In the rows, zero is written as 128.
Levels
[ 77  99 156 130 119 133 144 141  48 107 122 112 104 122 138 101 187 102
 125  98 123 106 167 126  85 127 122 160 136 131 115 117 134 129 159 122] => 2
[ 59 109 133 134 127 136 105 164 114 133 133 138  92 121 109  89 226  86
 137 164 130 120 147 124 108 130 111 105 127 138 140 118 115 135 137 141] => 2
[ 70 108 153 149 129 130 116 172 100 147 145 139  79 120 142 109 171 106
 142 141 126 128 143 122 101 140 120  47 155 106 100 127 132 121 140 134] => 6
[ 97 110 157 103 104 127 125 178  99 128 140 130  96 135 151 119 121 119
 129 149 125 105 168 130 126 156 121  81 135 128 105 123 144 137 126 138] => 7
[130  40 194 144 132 149 131 107   4 119 135  78  78 122 169  93 248  24
 123  67 129  89 214 174  85 127  99 231 140  98  72 129 135 133 152 130] => 3
[ 44 100 160 109 120 140 135 180  84 134 123  93 108 131 119 101 159  98
 158 113 132 137 140 110  90 123 136 120 127 129 137 123 153 178 157 143] => 2
[122  85 140 147 121 131 120 146  54 141 141 161  77 135 129  97 211  54
 144 146 111 113 161 130 103 127 105 159 130 137 102 130 136 133 137 138] => 1
[142  95 137 152 135 126 110 139  91 139 152 116  69 131 136  88 199  58
 137 135 120 108 150 134 114 138 102 145 124 124  96 133 128 133 128 137] => 0
[ 90  97 165 148 111 132 138 157  75 127 135 112 100 122 146 112 138 118
 124 122 126 105 142 124 112 147 119 116 136 118  94 126 132 131 146 134] => 7
[ 58 111 147 130 119 140 118 186 111 145 136 136  95 128 114  97 215  78
 138 145 150 126 142 120  87 134 127  92 135 133 127 103 120 130 144 135] => 3
[ 54 109 157 129 118 137 131 179 114 141 137 124 114 126 118 109 149 117
 135 140 136 128 133 112 102 133 128  66 125 133 117 128 138 136 125 134] => 5
[ 84  88 149 133 133 138 116 156  97 129 132  59  91 132 141  99 238  84
 135 124 132 117 166 124  91 126 119 119 126 116 115 120 133 131 137 135] => 3
[ 74  89 160 123 136 141 139 155  48 133 137 112  99 132 149 103 194  79
 135 109 140 116 178 137  96 133 113 134 157 106 106 125 150 132 143 127] => 4
[ 62 114 172 132 111 141 143 151  82 122 130  80 128 135 140 105  95 110
 140 109 151  82 139 113 109 123 146 135 132 133 127 130 154 126 162 129] => 0
[ 48 101 166 106 122 137 134 167  89 128 135  90 123 153 107  96 125 102
 150 106 128 124 146  94  97 121 144 116 125 126 127 130 148 127 165 138] => 1
[105 109 125 152 162 127  54 171 135 153 138 150  66 115 114  93 252  65
 136 166 123 115 154 118 100 165  93 120 127 122 135 134 103 135 132 135] => 2
[ 78 108 145 138 131 132  96 176 114 143 137 149  88 104 119 109 214  95
 122 153 136 109 119 125 102 134 112  86 142 113 118 116 126 136 107 149] => 4
[ 83 103 158 120 132 134 132 176  83 142 145 114  96 122 118  92 202  84
 144 126 128 120 158 116  96 126  92 143 131 143 127 125 118 124 145 138] => 1
[106 103 142 153 152 141 114 165  71 153 136 139  65 133 125 153 252  87
 133 148 108 106 169 135  93 144  93 126 144 124 109 121 118 137 125 139] => 3
[ 94  95 141 128 135 129 110 151  88 145 134 105  83 124 127  98 188  79
 144 112 114 119 139 120 108 130 112 146 129 135 113 123 138 134 153 107] => 1
[ 94 106 142 135 129 128 116 151  91 123 130 102  87 120 122 104 169  78
 150 113 114 121 144 102 116 129 109 135 121 139 121 118 128 139 148 141] => 0
[ 97 108 155 172 132 137  84 168 103 137 136 144  93 123 136 119 214 111
 128 153 118 112 146 118 110 144 109  80 121 116 110 117 126 130 125 142] => 7
[130  82 116 182 144 128 118 141 127 158 136 146  54 129 108 100 252  57
 135 157 113 103 163 125  91 134  82 140 120 124  96 125 132 141 124 131] => 1
[ 88  79 155 138 127 157 147 165  48 138 127 113  99 136 146 127 209  72
 126 103 129 109 176 133  84 137 118 142 130 120 107 125 137 124 140 134] => 4
[ 35  92 185 117 104 143 157 170  67 126 131  96 129 129 136  97 130 105
 136  94 122 133 144 101  89 114 151 116 121 129 124 108 153 124 171 150] => 3
[ 86 118 115 153 129 135  99 172 142 155 144 166  30 118 105  97 232  92
 125 177 134 118 136 123  98 132 108  70 126 126 119 108 115 138 131 144] => 4
[ 77  94 166 116 143 121 132 134  90 140 127 104 103 132 111  93 202  79
 146 107 128 116 164 125  98 123 124 133 133 137 124 122 128 147 125 139] => 2
[ 68  94 165 125 128 149 141 163  67 130 138 109 108 126 131 110 200  85
 142 111 117 113 169 129  85 127 121 148 130 165 120 115 137 131 148 140] => 2
[139  69 129 168 147 134 114 154  63 159 132 154  39 120 126 107 252  50
 118 159 137 101 171 150  97 133  73 140 134 107  74 127 117 147 116 131] => 4
[ 75 129 132 124 135 127 111 180 162 144 133 148  87 125 102  92 183 118
 142 153 132 128 125  91  93 126 134  83 112 141 139 128 119 125 140 146] => 1
[ 71 100 175 136 116 125 108 145  87 131 147 126  95 128 130 117 148 108
 129 136 143 114 134 129 100 113 115  88 135 119 103 117 130 136 137 123] => 6
[ 86 102 153 154 138 102 130 166  73 143 133 123  93 123 122 110 178  85
 132 136 133 101 152 125  95 137 101 114 129 120 107 124 133 138 135 138] => 5
[ 65 113 156 138 126 133 118 194 129 136 136 140 103 130 120 113 137 121
 130 171 143 103 137 116 117 133 119  46 138 122 102 126 116 138 139 140] => 6
[ 50 109 174 127 116 180 156 159  90 129 133 134 126 136 125 106 124 119
 138 129 161 124 144 118 103 130 137  86 144 131 105 128 143 134 150 147] => 5
[ 33 145 142 105 117 134 114 202 167 131 123 109 133 140  81  95 100 138
 151 154 151 148 110  94  94 124 167  67 114 154 157 121 153 106 112 143] => 0
[ 46 134 147 143 119 136 107 208 162 152 133 152 105 130 102 110 123 136
 138 180 142 137 111 109 120 148 129  18 132 132 137 124 118 136 137 159] => 6
[ 84  84 156 148 134 158 142 162  73 140 140 136  88 127 123 110 221  72
 126 128 129 110 162 133  89 122 116 137 136 123 119 129 141 142 151 132] => 3
[ 75 112 151 115 122 139 118 166 113 122 126 100  84 139 106  99 139 107
 137 141 123 130 120 104 110 121 133 107 123 144 116 125 126 124 161 140] => 0
[107 106 157 144 134 135 116 176  85 139 134 128  86 134 147 133 160  77
 121 139 108 102 164 125 112 142 119 108 140 116  98 127 130 132 131 143] => 7
[121  83 194 122 110 146 142 135  35 136 128  73  99 126 153 112 143  63
 133  91 121 111 174 126 113 128 123 155 125 128 110 131 140 160 154 123] => 0
[ 90  99 153 125 120 128 125 153  95 141 161  94  93 121 121 116 141  89
 156 133 115 115 140 133 114 113 129 135 127 140 127 143 141 159 152 130] => 0
[ 59  98 161 126 124 139 148 171  72 131 110 104 100 123 110  85 183  95
 150 137 131 108 147 113 115 115 132 114 134 122 128 123 149 129 164 147] => 2
[ 84  94 167 138 135 156 129 151  79 135 138 131 116 130 130 104 232  86
 146 121 126 120 128  98 115 124 123 129 134 137 144 120 124 134 140 139] => 2
[100  76 130 143 133 132 113 148 101 136 137 145  68 113 107 104 225  73
 130 143 135 117 157 123  85 134 108 132 128 101 113 121 122 139 139 157] => 2
[ 61 117 147 125 136 135 130 161 102 131 126 130 108 137 114  86 204  92
 133 130 129 113 144 116  84 127 131 122 132 124 127 122 125 128 147 141] => 3
[ 87 124 116 125 124 128  89 178 144 148 147 151  60 118  74 126 220 117
 144 172 141 134 131 105 107 134  97  75 125 146 150 124 109 129 137 164] => 1
[ 72 112 159 129 112 140 122 147  90 123 141  89 103 132 125  94 137  94
 163 127 123 113 145 104 104 125 137 133 124 143 131 125 144 124 157 135] => 0
[101  95 146 136 133 140 122 173  84 116 192 116  86 122 122  94 226  79
 155 133 136 119 145 128  98 134 132 128 135 125 117 121 121 133 150 138] => 3
[ 63  93 162 144 132 131 119 154  51 140 142 137  77 119 106  96 217  96
 144 124 127 118 144 129  83 132 109 119 122 121 123 111 128 133 152 108] => 2

Stage of each row
[127  94 131 128 116 131 108 138 104 132 136 137 135 131 149 114 130 117
 143 133  98 122 127 122 126  97 111 108 139 126 122 121 115 171 129 131] => 0
[129 103 146 107 128 130  99 138 105 127 135 129 134 136 145 145 132 119
 148 136  95 131 136 132 125 113 117 124 124 134 123 114 123 139 112 128] => 0
[121 131 142 157 146 110  93 124 138 123 127 111 109 147 127 162 134 130
 143 113 118 118 164 138  93 143 105 107 133 141 121 121  95 104 134 122] => 2
[130 122 146 146 140 113  95 129 136 128 132 121 115 143 128 156 131 126
 160 119 109 125 157 138  89 136 115 113 133 138 122 124 106 116 121 122] => 3
[121 132 138 141 134 119  93 135 130 121 126 114 122 139 128 156 128 122
 143 119 109 122 156 140 107 133 107 115 128 137 118 113 100 108 132 127] => 3
[127  97 144 109 123 132 102 135  98 129 123 129 142 122 141 134 119 126
 141 137 100 130 125 126 130 106 118 129 134 123 127 113 115 148 132 141] => 0
[126 133 145 149 143 113 100 122 137 126 121 119 112 138 129 158 134 132
 138 113 119 120 159 145 102 144 111 110 135 132 122 125  95 101 138 128] => 2
